Here is a tiny trained network, its code and every weight. The questions are about switching its units off for an input and a class, where a switched-off unit gives its printed mean instead of its output.

import numpy as np


def w(rows, s, z=0):
    codes = np.array(rows[::2]) - 128.0
    scale = np.full(codes.shape[1], s)
    scale[-1] = z or s
    return codes * scale


def norm(h):
    return h / np.sqrt((h * h).mean(-1, keepdims=True) + 1e-5)


def f(y):
    return np.maximum(y, 0)


def log_softmax(a):
    a = a - a.max(-1, keepdims=True)
    return a - np.log(np.exp(a).sum(-1, keepdims=True))


def net(x, mask):
    res = np.array(x, float).reshape(1, 5) / 4 @ E
    u = 0
    for l in range(4):
        y = f(norm(res) @ A[l][:, :-1].T + A[l][:, -1])
        res = res + np.where(mask[u : u + 5], y, B[l][:, -1]) @ B[l][:, :-1]
        u += 5
    return log_softmax(norm(res)[-1] @ U[:, :-1].T + U[:, -1])


A, B = {}, {}
E = w([
[2,82,110],'x0',
[129,124,126],'x1',
[133,107,110],'x2',
[129,131,129],'x3',
[120,227,4],'x4',
],0.0059)
A[0] = w([
[36,137,148,39],'L0N1',
[140,2,194,4],'L0N2',
[136,157,27,145],'L0N3',
[171,81,170,93],'L0N4',
[120,151,104,45],'L0N5',
],0.0086,0.0026)
B[0] = w([
[162,79,45,183],'L0N1',
[102,225,184,254],'L0N2',
[106,185,255,243],'L0N3',
[145,159,195,207],'L0N4',
[98,139,206,144],'L0N5',
],0.0088,0.0042)
A[1] = w([
[9,93,86,1],'L1N1',
[131,165,156,124],'L1N2',
[111,217,32,171],'L1N3',
[159,90,174,88],'L1N4',
[20,88,91,97],'L1N5',
],0.012,0.0019)
B[1] = w([
[172,91,44,231],'L1N1',
[99,96,153,254],'L1N2',
[91,113,254,222],'L1N3',
[63,182,135,186],'L1N4',
[159,180,62,232],'L1N5',
],0.011,0.0047)
A[2] = w([
[107,210,138,10],'L2N1',
[245,254,43,136],'L2N2',
[141,112,212,68],'L2N3',
[162,129,196,73],'L2N4',
[15,151,181,69],'L2N5',
],0.006,0.0012)
B[2] = w([
[133,48,59,183],'L2N1',
[198,132,220,187],'L2N2',
[178,193,25,229],'L2N3',
[147,153,4,211],'L2N4',
[119,53,230,253],'L2N5',
],0.0038,0.0044)
A[3] = w([
[167,173,216,227],'L3N1',
[255,59,66,53],'L3N2',
[17,201,80,254],'L3N3',
[47,42,72,188],'L3N4',
[104,102,63,51],'L3N5',
],0.008,0.0031)
B[3] = w([
[95,76,2,255],'L3N1',
[39,67,86,152],'L3N2',
[153,70,169,182],'L3N3',
[230,171,139,147],'L3N4',
[148,127,97,139],'L3N5',
],0.0089,0.009)
U = w([
[29,145,252,142],'0',
[162,154,60,251],'1',
[23,101,112,166],'2',
],0.011,0.00028)

Each question gives the input, the list of numbers given to net, and the class t.
The units are the neurons (one row each of A and B). Each row of codes is followed by its name. A weight is (code - 128) times the scale printed after its matrix; where a second scale follows, it is the last column's (A, B and U).
mask holds one flag per neuron, layer by layer. A switched-off neuron (its flag False) gives its mean, the last column of its row in B, instead of its output. The means were averaged over made-up inputs and are rounded, as every weight is.
A unit's drop is (log p(t) with every unit on - log p(t) with that unit switched off) / (log p(t) with every unit on - log p(t) with every unit switched off).
The circuit of an input: a set's keep is (log p(t) with only the set's units on - log p(t) with every unit switched off) / (log p(t) with every unit on - log p(t) with every unit switched off). Starting from the 12 units with the biggest drops (on a tie, the unit counted first), units are removed one at a time, each time the one whose removal leaves the highest keep (on an exact tie, the one counted first), for as long as the keep stays at least 0.8.
circuit, biggest first: the units of the circuit, biggest drop first
most important unit: the unit with the biggest drop
k most important neurons: the k neurons with the biggest drops, biggest first
drop of u: that unit's drop, to one decimal
input [0,4,0,1,-2], class 0: circuit, biggest first => (L0N2)
input [-2,-1,7,2,3], class 2: 2 most important neurons => (L0N3; L0N2)
input [-2,0,4,-8,4], class 0: circuit, biggest first => (L1N1; L1N5; L0N1)
input [-6,3,7,4,0], class 2: 4 most important neurons => (L3N1; L1N5; L0N2; L3N4)
input [-2,4,-8,7,1], class 2: 3 most important neurons => (L1N1; L1N5; L0N4)
input [3,-4,3,-1,-2], class 1: 4 most important neurons => (L0N3; L0N4; L1N3; L2N5)
input [-3,-5,-7,-2,-4], class 2: 2 most important neurons => (L3N1; L0N3)
input [-5,-6,-2,-4,5], class 0: 3 most important neurons => (L1N3; L1N1; L1N5)
input [3,-3,-4,-2,5], class 0: 2 most important neurons => (L0N3; L1N3)
input [5,-6,2,-6,-4], class 1: 2 most important neurons => (L0N3; L0N1)
input [7,4,2,-2,6], class 1: 2 most important neurons => (L1N1; L0N2)
input [-3,4,-8,7,-4], class 2: 3 most important neurons => (L3N1; L0N3; L1N3)
input [0,-5,0,2,3], class 0: 2 most important neurons => (L1N1; L1N5)
input [-3,5,5,-8,3], class 2: 2 most important neurons => (L1N5; L1N1)
input [-1,-6,0,-6,5], class 0: most important unit => L1N1
input [6,-5,7,-5,8], class 0: drop of L1N3 => 1.7
input [-5,1,6,-2,1], class 2: drop of L1N5 => 0.5
input [5,-2,5,4,8], class 0: drop of L3N1 => 0.1
input [8,3,-3,-4,-3], class 1: drop of L1N2 => 0.0
